Here is a tiny trained network, its code and every weight. The questions are about switching its units off for an input and a target symbol, where a switched-off unit gives its printed mean instead of its output.

import numpy as np


def w(rows, s, z=0):
    codes = np.array(rows[::2]) - 128.0
    scale = np.full(codes.shape[1], s)
    scale[-1] = z or s
    return codes * scale


def f(y):
    return np.maximum(y, 0)


def softmax(a):
    e = np.exp(a - a.max(-1, keepdims=True))
    return e / e.sum(-1, keepdims=True)


def log_softmax(a):
    a = a - a.max(-1, keepdims=True)
    return a - np.log(np.exp(a).sum(-1, keepdims=True))


def net(x, mask):
    ids = ['ΔΠΣεζηθλτφ'.index(c) for c in x.split()]
    T = len(ids)
    res = E[ids] + P[:T]
    u = 0
    for l in range(2):
        q, k, v = (res @ M[l].T for M in (Q, K, V))
        z = softmax(np.where(np.tri(T) > 0, q @ k.T / 4**0.5, -1e9)) @ v
        res = res + np.where(mask[u], z, O[l][:, -1]) @ O[l][:, :-1]
        u += 1
        y = f(res @ A[l][:, :-1].T + A[l][:, -1])
        res = res + np.where(mask[u : u + 12], y, B[l][:, -1]) @ B[l][:, :-1]
        u += 12
    return log_softmax(res[-1] @ U[:, :-1].T + U[:, -1])


Q, K, V, O, A, B = {}, {}, {}, {}, {}, {}
E = w([
[89,180,168,139,226,82,103,164],'Δ',
[130,163,42,60,66,41,68,255],'Π',
[195,155,64,157,72,52,122,13],'Σ',
[112,64,64,148,73,152,173,177],'ε',
[16,212,160,179,100,25,93,201],'ζ',
[16,74,110,169,72,84,125,176],'η',
[57,122,161,34,81,125,144,61],'θ',
[55,62,91,146,148,131,72,170],'λ',
[177,107,248,81,50,148,148,224],'τ',
[185,158,102,83,175,167,170,151],'φ',
],0.013)
P = w([
[42,80,225,70,127,253,68,91],'0',
[74,49,208,49,145,180,113,135],'1',
[97,60,174,69,145,146,121,120],'2',
[111,73,150,86,142,129,120,111],'3',
[118,88,132,106,144,115,124,112],'4',
[126,100,117,112,137,106,126,101],'5',
[136,108,100,124,132,97,124,101],'6',
[140,122,89,135,131,92,124,94],'7',
[142,133,77,138,130,91,122,91],'8',
[146,145,72,143,123,92,122,86],'9',
[153,155,64,148,119,89,120,90],'10',
[156,164,54,150,119,83,120,85],'11',
[163,173,52,152,112,82,119,90],'12',
[166,188,45,149,106,82,118,91],'13',
],0.0063)
Q[0] = w([
[106,3,30,16,60,58,14,113],'0.h1',
[7,133,82,227,133,204,153,170],'0.h1',
[75,133,5,126,236,231,171,157],'0.h1',
[98,169,132,80,178,121,20,94],'0.h1',
],0.008)
K[0] = w([
[148,15,88,82,39,95,76,101],'0.h1',
[46,64,106,224,116,143,96,136],'0.h1',
[159,58,41,136,214,220,82,122],'0.h1',
[150,123,155,106,191,77,2,96],'0.h1',
],0.0076)
V[0] = w([
[154,100,80,127,146,152,161,142],'0.h1',
[101,110,115,145,1,129,182,134],'0.h1',
[148,85,97,147,185,116,147,137],'0.h1',
[78,133,170,165,125,48,108,133],'0.h1',
],0.0093)
O[0] = w([
[98,184,137,128,131,100,71,106,40],'0.h1',
[13,214,142,127,255,212,192,144,250],'0.h1',
[162,192,99,116,91,132,59,96,17],'0.h1',
[197,162,76,66,121,243,209,135,213],'0.h1',
],0.0046,0.0023)
A[0] = w([
[184,103,138,98,124,185,131,77,91],'0.n1',
[132,168,133,184,56,114,98,79,8],'0.n2',
[182,137,133,160,129,104,85,122,81],'0.n3',
[130,61,117,144,2,128,170,111,69],'0.n4',
[69,149,208,194,161,107,73,123,167],'0.n5',
[159,136,134,152,92,81,104,63,88],'0.n6',
[181,76,80,116,199,218,149,132,76],'0.n7',
[132,128,156,95,57,126,177,78,91],'0.n8',
[135,112,190,120,104,148,156,96,2],'0.n9',
[164,136,164,155,108,142,139,148,85],'0.n10',
[165,94,134,122,131,122,81,113,223],'0.n11',
[121,148,137,167,131,148,180,136,81],'0.n12',
],0.014,0.0044)
B[0] = w([
[123,123,167,159,229,128,79,106,177],'0.n1',
[97,117,112,94,213,30,25,87,149],'0.n2',
[127,181,33,65,81,140,196,192,157],'0.n3',
[93,81,197,100,232,128,64,91,197],'0.n4',
[118,63,186,69,196,147,125,103,196],'0.n5',
[192,79,172,219,48,172,191,99,169],'0.n6',
[98,79,188,86,187,99,66,111,173],'0.n7',
[122,177,68,43,14,32,131,118,255],'0.n8',
[190,175,17,183,68,72,174,138,180],'0.n9',
[165,85,99,101,49,23,108,117,152],'0.n10',
[156,210,100,219,125,115,197,127,194],'0.n11',
[246,150,100,238,103,39,1,96,163],'0.n12',
],0.01,0.0046)
Q[1] = w([
[98,73,115,78,12,134,48,74],'1.h1',
[212,123,101,31,189,72,158,190],'1.h1',
[122,164,197,112,96,40,120,140],'1.h1',
[112,190,164,131,173,66,102,217],'1.h1',
],0.011)
K[1] = w([
[85,98,80,146,44,98,15,125],'1.h1',
[221,169,78,46,157,186,137,120],'1.h1',
[81,254,240,157,86,89,139,141],'1.h1',
[67,249,198,99,233,84,151,193],'1.h1',
],0.0095)
V[1] = w([
[163,177,148,121,133,111,146,139],'1.h1',
[157,187,156,113,133,115,123,126],'1.h1',
[184,190,99,113,153,119,168,144],'1.h1',
[174,255,217,89,134,113,131,120],'1.h1',
],0.0086)
O[1] = w([
[105,70,125,96,155,175,118,120,174],'1.h1',
[99,66,133,120,142,145,164,135,191],'1.h1',
[68,85,140,128,105,177,63,92,174],'1.h1',
[70,4,130,111,174,164,183,133,252],'1.h1',
],0.0044,0.0033)
A[1] = w([
[181,103,169,133,71,108,112,142,135],'1.n1',
[75,76,203,139,210,185,101,118,197],'1.n2',
[93,138,117,199,183,116,143,143,156],'1.n3',
[100,62,104,155,96,236,178,152,125],'1.n4',
[148,212,73,155,71,181,142,182,71],'1.n5',
[55,16,170,107,225,154,98,143,126],'1.n6',
[87,93,148,162,110,162,147,134,193],'1.n7',
[158,214,95,200,192,133,159,150,59],'1.n8',
[141,175,134,172,65,195,141,150,78],'1.n9',
[135,54,169,103,152,164,161,74,130],'1.n10',
[37,3,230,94,195,192,64,120,10],'1.n11',
[89,83,144,107,220,140,115,163,253],'1.n12',
],0.015,0.005)
B[1] = w([
[129,139,125,114,163,229,119,150,168],'1.n1',
[87,81,164,124,118,34,77,187,227],'1.n2',
[191,177,87,114,133,139,129,123,183],'1.n3',
[102,134,189,131,155,92,147,116,133],'1.n4',
[184,113,217,149,77,52,122,158,136],'1.n5',
[174,117,251,71,74,59,147,202,244],'1.n6',
[102,104,116,137,167,115,97,121,145],'1.n7',
[161,189,178,105,85,126,217,121,144],'1.n8',
[85,57,52,117,154,170,104,125,129],'1.n9',
[114,175,73,154,91,140,130,151,170],'1.n10',
[119,152,123,105,247,234,222,19,213],'1.n11',
[95,103,31,213,130,173,63,76,251],'1.n12',
],0.02,0.011)
U = w([
[101,73,165,129,170,127,133,87,189],'Δ',
[143,96,91,167,83,82,50,197,204],'Π',
[146,151,43,207,152,182,179,1,216],'Σ',
[166,181,193,123,95,111,186,137,94],'ε',
[116,110,138,128,98,144,148,117,22],'ζ',
[137,87,122,122,100,132,163,112,16],'η',
[54,123,103,25,61,104,156,82,169],'θ',
[129,103,133,118,99,136,153,121,3],'λ',
[145,120,148,69,107,198,130,175,151],'τ',
[134,105,123,113,110,135,145,107,6],'φ',
],0.0069,0.0048)

Each question gives the input, a string of symbols that net reads in full, and the target symbol t.
The units are the heads (4 rows each of Q, K, V and O) and the neurons (one row each of A and B). Each row of codes is followed by its name. A weight is (code - 128) times the scale printed after its matrix; where a second scale follows, it is the last column's (O, A, B and U).
mask holds one flag per unit, layer by layer, with each layer's heads first. A switched-off unit (its flag False) gives its mean, the last column of its rows in O or B, instead of its output. The means were averaged over made-up inputs and are rounded, as every weight is.
A unit's drop is (log p(t) with every unit on - log p(t) with that unit switched off) / (log p(t) with every unit on - log p(t) with every unit switched off).
The circuit of an input: a set's keep is (log p(t) with only the set's units on - log p(t) with every unit switched off) / (log p(t) with every unit on - log p(t) with every unit switched off). Starting from the 12 units with the biggest drops (on a tie, the unit counted first), units are removed one at a time, each time the one whose removal leaves the highest keep (on an exact tie, the one counted first), for as long as the keep stays at least 0.8.
units of the circuit, in order: the units of the circuit, biggest drop first
most important unit: the unit with the biggest drop
top k neurons: the k neurons with the biggest drops, biggest first
k most important neurons of layer l: the k neurons of layer l with the biggest drops, biggest first
input φ φ φ φ θ η Δ Δ φ η Π Σ Δ, target Σ: units of the circuit, in order	1.n6
input ε ε λ λ φ θ Σ Π λ, target Σ: units of the circuit, in order	1.h1, 1.n6
input θ θ ε θ θ ε Δ φ Δ ζ ε η ε, target ε: units of the circuit, in order	1.h1, 1.n12
input ε η Π φ η θ θ ζ τ ε, target Π: top 4 neurons	0.n7, 1.n11, 0.n4, 0.n5
input φ η φ θ Π θ ε, target Δ: units of the circuit, in order	1.n11, 1.n6, 1.n2, 0.n4
input φ η Δ θ Δ φ θ Δ, target Σ: units of the circuit, in order	0.h1, 1.n6
input τ φ θ Δ Σ θ ε τ φ ζ, target Δ: units of the circuit, in order	1.n11, 0.n5, 1.n2
input Σ Δ φ φ λ Π Δ Δ η, target Δ: units of the circuit, in order	1.n11, 1.n6, 0.n4, 1.n12
input φ φ Σ φ θ Δ θ φ Σ Δ Δ Δ, target ε: units of the circuit, in order	0.h1, 0.n11, 1.n8
input θ ζ ζ, target Π: 2 most important neurons of layer 0	0.n12, 0.n9
input ε Δ θ φ η τ η η Σ θ η, target ε: 4 most important neurons of layer 0	0.n12, 0.n7, 0.n8, 0.n4
input ε φ λ φ η θ θ φ τ ε η, target Π: top 4 neurons	0.n5, 1.n11, 0.n11, 0.n8
input Δ φ τ λ θ φ Π ζ ζ Δ θ ζ, target Σ: 2 most important neurons of layer 0	0.n4, 0.n12
input Δ ζ Σ, target Σ: top 4 neurons	1.n6, 1.n2, 0.n6, 1.n10
input η Π Δ θ Δ Δ Δ φ η φ ζ Δ φ Δ, target ε: 2 most important neurons of layer 0	0.n3, 0.n8
input τ ζ φ Π Σ λ θ ζ τ ε ε ε, target Σ: top 3 neurons	1.n6, 1.n2, 0.n8
input Δ θ φ Δ ε φ φ θ ζ Π φ, target ε: top 3 neurons	1.n12, 0.n4, 0.n5
input Δ Δ θ τ ε Δ Σ φ θ φ φ θ Δ η, target Δ: top 3 neurons	1.n11, 1.n6, 0.n5
input Σ λ λ τ λ, target Σ: 4 most important neurons of layer 0	0.n11, 0.n4, 0.n8, 0.n9
input θ φ Δ φ Δ Σ Δ φ, target Σ: top 3 neurons	1.n6, 0.n7, 0.n1
input τ θ η η, target Π: 3 most important neurons of layer 0	0.n9, 0.n8, 0.n11
input φ θ τ Σ Σ θ Δ Δ Σ θ ε ζ θ φ, target Π: most important unit	1.h1
input Σ θ θ θ ε ε η ε, target Σ: 3 most important neurons of layer 0	0.n7, 0.n8, 0.n11
input φ φ Δ Δ θ τ, target τ: top 3 neurons	1.n1, 1.n12, 0.n10
input θ η Π τ θ Δ φ Π η λ φ τ τ η, target Σ: top 3 neurons	1.n6, 1.n2, 0.n4
